[105 145 127 126] -> 126
[148 116 150 141 106 131 138] -> 138
[103 136 126 143 144] -> 144
[137 137 102 109] -> 109
[128 115 133 100] -> 100
[100 122 122 121 127] -> 127
[129 102 132 113 132 123] -> 123
[112 158 136 115 127 115 145] -> 145
[128 117 104 145] -> 145
[139 119 137 115 152 128 120] -> 120
---
[[126 146 157 152 137 121 116]
 [125 123 116 107 108 122 143]
 [124 124 125 122 113 106 111]]	146

[114 151 141 118 119 137]	151

[128 158 118 135 138 124 126]	158

[[129 110 145 137 124 124 114]
 [119 151 145 108 105 117 134]]	110

[119 124 139 151 144]	124

[151 125 136 111]	125

[[153 133 130 121 121]
 [150 129 137 118 126]
 [135 121 140 117 146]]	133
---
[[102 151 146 127]
 [116 118 148 149]
 [144 150 133 118]] ==> 146

[[102 137 126 116 139 118]
 [132 116 109 117 123 144]
 [110 128 136 119 123 125]] ==> 139

[[144 109 112 105]
 [129 115 137 149]
 [107 146 134 123]] ==> 112

[[131 107 150 124 135 143]
 [128 127 120 147 122 104]
 [124 104 145 149 149 137]] ==> 135

[[126 146 139 134 122 131 125]
 [118 139 104 115 137 130 121]
 [135 128 121 109 116 123 147]] ==> 131

[[138 117 119 119 109]
 [121 128 122 129 135]
 [126 121 137 119 107]] ==> 119
---
153,129,125,132,133
135,126,125,127,127
gives 153, 135

106,152,154,144,155,157 gives 157, 155

138,128,125,128,153
139,125,129,125,152
125,139,107,139,119
gives 153, 152

110,109,126,130,131
151,150,133,125,126
105,107,124,133,130
gives 151, 150

106,117,113,111,105,121
102,103,103,102,126,104
gives 126, 121

152,119,129,120,125,114 gives 152, 129
---
[126 124 140 149 133 157 153] value 149

[[152 133 133 156]
 [145 134 130 157]
 [133 128 104 137]] value 152

[[120 121 134 127]
 [129 103 150 105]
 [125 102 145 110]] value 134

[128 106 137 141] value 128

[133 121 134 114 104] value 121

[[114 137 120 114 108 127 106]
 [146 146 149 145 148 143 150]] value 148

[151 145 113 120 116 115 109] value 120

[124 135 134 128 126 105] value 128
---
[128 129 129 114 108 138 106]: 129
[100 109 105 105  99]: 105
[104 123 104 104 123 125 106]: 104
[119 142 146 131 100 144]: 146
[151 123 138 135 131 127 118]: 138
[118 114 147 137 155]: 147
[157 120 153 157 157]: 153
[128 137 109 101 118 131 120]: 109
[ 99 156 158 137 125]: 158
[134 134 150 132]: 150
---
[[132 154 125 128 123 145]
 [132 156 125 126 125 142]
 [132 143 126 132 117 153]]	153

[[125 118 132 131 133 133 104]
 [122 131 124 128 126 120 112]
 [123 128 120 141 138 134 111]]	111

[[131 118 125 147 100 135]
 [143 144 153 154 111 123]
 [119 141 116 150 114 151]]	151

[[126 107 143 148 123 143 149]
 [124 103 140 150 133 145 148]
 [124 106 142 149 127 144 149]]	149

[[123 121 134 147]
 [128 125 113 127]
 [127 146 138 107]]	107

[[113 106 126 132 128 138]
 [123 124 135 131 135 130]
 [124 134 132 133 132 131]]	131

[[100 154 128 145 105]
 [152 107 148 105 107]
 [100 107 138 151 150]]	150

[[134 117 156 119 136 132]
 [134 112 156 130 125 125]
 [129 111 156 120 138 132]]	132
---
[125 126 153 155 146 150] ans = 150
[136 123 151 138 118 134 100] ans = 100
[104 111 117 114 128 106 136] ans = 136
[106 135 112 121 132] ans = 132
[116  99 117 140] ans = 140
[106 110 110 137] ans = 137
---
[[132 129 104 115 131 127]
 [118 127 136 143 129 129]] -> 132, 129

[[119 129 128 135 129]
 [121 135 149 121 136]
 [111 136 155 149 140]] -> 119, 140

[108 133 108 140 137 103] -> 108, 103

[134 156 102 137] -> 134, 137

[[121 150 136 135 108 119]
 [121 129 157 136 128  99]] -> 121, 99

[[140 137 130 151 100]
 [110 102 137 139 126]] -> 140, 126
---
[115 119 125 153 127 139 153]
125

[[135 108 145 153]
 [146 112 153 144]]
145

[150 145 112 157]
112

[131 112 158 141]
158

[118 103 123 144]
123

[103 143 120 158]
120

[[134 137 129 136]
 [126 145 126 132]
 [128 150 122 127]]
129

[119 133 152 155]
152

[137 138 136 150 145 101]
136
---
[102 139 113 126] ==> 113

[[135 133 142 126 134]
 [107 128 114 131 107]] ==> 131

[141 136 104 117 130] ==> 117

[[127 128 128 129 129 129]
 [108 146 147 109 108 109]
 [152 105 105 152 154 151]] ==> 154

[131 145 155  99 151] ==> 99

[[133 126 129 133 123]
 [150 128 127 141 125]] ==> 141

[137 123 124 108 135 142 153] ==> 142

[[131 130 137 150 132 136]
 [128 129 131 132 133 130]] ==> 133

[134 109 124 115 106] ==> 115

[134 150 118 105 153 143 126] ==> 143
---
[106 117 129 129] | 129, 106

[119 115 119 120 155 128 123] | 123, 119

[[155 135 154 155 118 136]
 [151 133 150 152 122 136]
 [154 138 153 155 118 139]] | 136, 154

[157 121 124 139 130 119] | 119, 157

[149 138 151 126] | 126, 149

[104  99 111 109] | 109, 104

[113 152 143 122 148] | 148, 113

[[149 135 148 149 120 135]
 [129 129 129 130 137 135]] | 135, 129

[129 144 136 145 150] | 150, 129
---
[[149 121 133 158 128 120]
 [139 122 118 152 131 131]] ==> 128

[[152 105 151 106]
 [141 105 126 152]] ==> 141

[150 147 106 153 123 147 138] ==> 123

[128 151 124 126 106] ==> 106

[[125 141 116 127 125 119 129]
 [143 124 151 155 134 129 150]] ==> 125

[126 111 130 127 140 117 157] ==> 140

[136 153 154 119 136 145] ==> 136
---
array([139, 114, 144, 103, 137]) ans = 114
array([125, 139, 137, 151, 116, 110, 138]) ans = 139
array([105, 110, 136, 100, 105, 114]) ans = 110
array([132, 139, 136, 145, 102, 113]) ans = 139
array([112, 124, 119, 106, 109, 140, 156]) ans = 124
array([155, 133, 118, 105]) ans = 133
---
[[131 117 135 140 105]
 [118 129 120 132 148]] result: 120

[[127 127 129 130 125 136 120]
 [123 123 124 142 105 152 121]
 [120 132 135 118 138 109 138]] result: 105

[[120 123 119 126 120 114]
 [132 114 126 120 129 128]
 [137 104 118 151 140 124]] result: 120

[[127 129 125 129 138 151 122]
 [112 133 124 141 136 131 139]
 [140 125 131 130 131 131 138]] result: 136

[[129 146 130 108 128]
 [106 117 131 149 122]] result: 131

[[146 151 112 121 143]
 [118 113 149 144 127]
 [108 102 109 112 123]] result: 149

[[117 131 111 133 129]
 [126  98 119 119 119]
 [135 137 124 114  98]] result: 119
---
152	139	138	137	130 ans = 138
132	122	113	151	141	109	124 ans = 113
126	121	107	126	103	138	139 ans = 107
145	128	140	145	149 ans = 140
102	107	125	114	141 ans = 125
150	123	121	115	102 ans = 121
134	144	98	114	150	127 ans = 98
99	101	128	112 ans = 128
---
[127 136 135 100 135 118 136] ⇒ 136, 127

[[134 130 126 114 128 131]
 [136 125 123 155 132 132]
 [124 121 126 105 134 129]] ⇒ 131, 124

[123 135 140 150 118] ⇒ 118, 123

[115 156 134 101 102 134 109] ⇒ 109, 115

[[120 127 131 139]
 [129 119 131 124]
 [103 109 153 113]] ⇒ 139, 103

[[124 129 136 120 141 117]
 [129 129 113 125 125 138]
 [151 129 130 119 134 106]] ⇒ 117, 151
---
[130 121 129 124 146 107 148] --> 148

[[136 126 140 153 120]
 [140 120 149 119 133]
 [142 133 128 124 129]] --> 129

[[147 128 150 154 155 144]
 [128 128 158 140 137 130]
 [149 128 154 152 156 136]] --> 136

[145 137 120 103] --> 103

[[140 132 139 124 139 115 124]
 [125 112 121 110 117 110 124]
 [126 126 153 135 132 131 127]] --> 127

[148 149 144 144 143] --> 143

[142 148 150 150 149 134] --> 134

[155 112 126 150 111] --> 111

[[124 124 128 130 127 130]
 [128 128 126 139 127 145]
 [156 156 128 147 131 122]] --> 122

[153 116 129 138 122 110 132] --> 132
---
[[125 120 139 139 129 131 124]
 [128 130 127 125 126 125 128]
 [154 142 123 100 101 104 124]] ans = 101

[[110 130 119 121 117 151]
 [113 131 122 122 118 154]
 [127 123 142 119 134 143]] ans = 119

[[105 131 110 133 129 127]
 [124 127 125 129 128 128]
 [ 98 129 108 134 129 128]] ans = 134

[[128 123 138 125]
 [126 102 136 127]
 [132 131 133 127]] ans = 131

[[154 144 132 136 138 143]
 [119 122 127 125 129 126]
 [109 120 114 121 121 120]] ans = 121

[[143 121 135 115 107 135 135]
 [142 109 105 134 132 141 135]
 [112 125 135 125 144 114 141]] ans = 144

[[138 123 118 125 122]
 [128 127 129 122 131]
 [123 122 152 137 131]] ans = 152

[[127 130 130 127 122 117]
 [133 127 128 124 131 133]
 [127 134 129 125 115 105]] ans = 125

[[147 129 104 129 118]
 [133 136 129 130 126]
 [116 112 152 101 154]] ans = 152
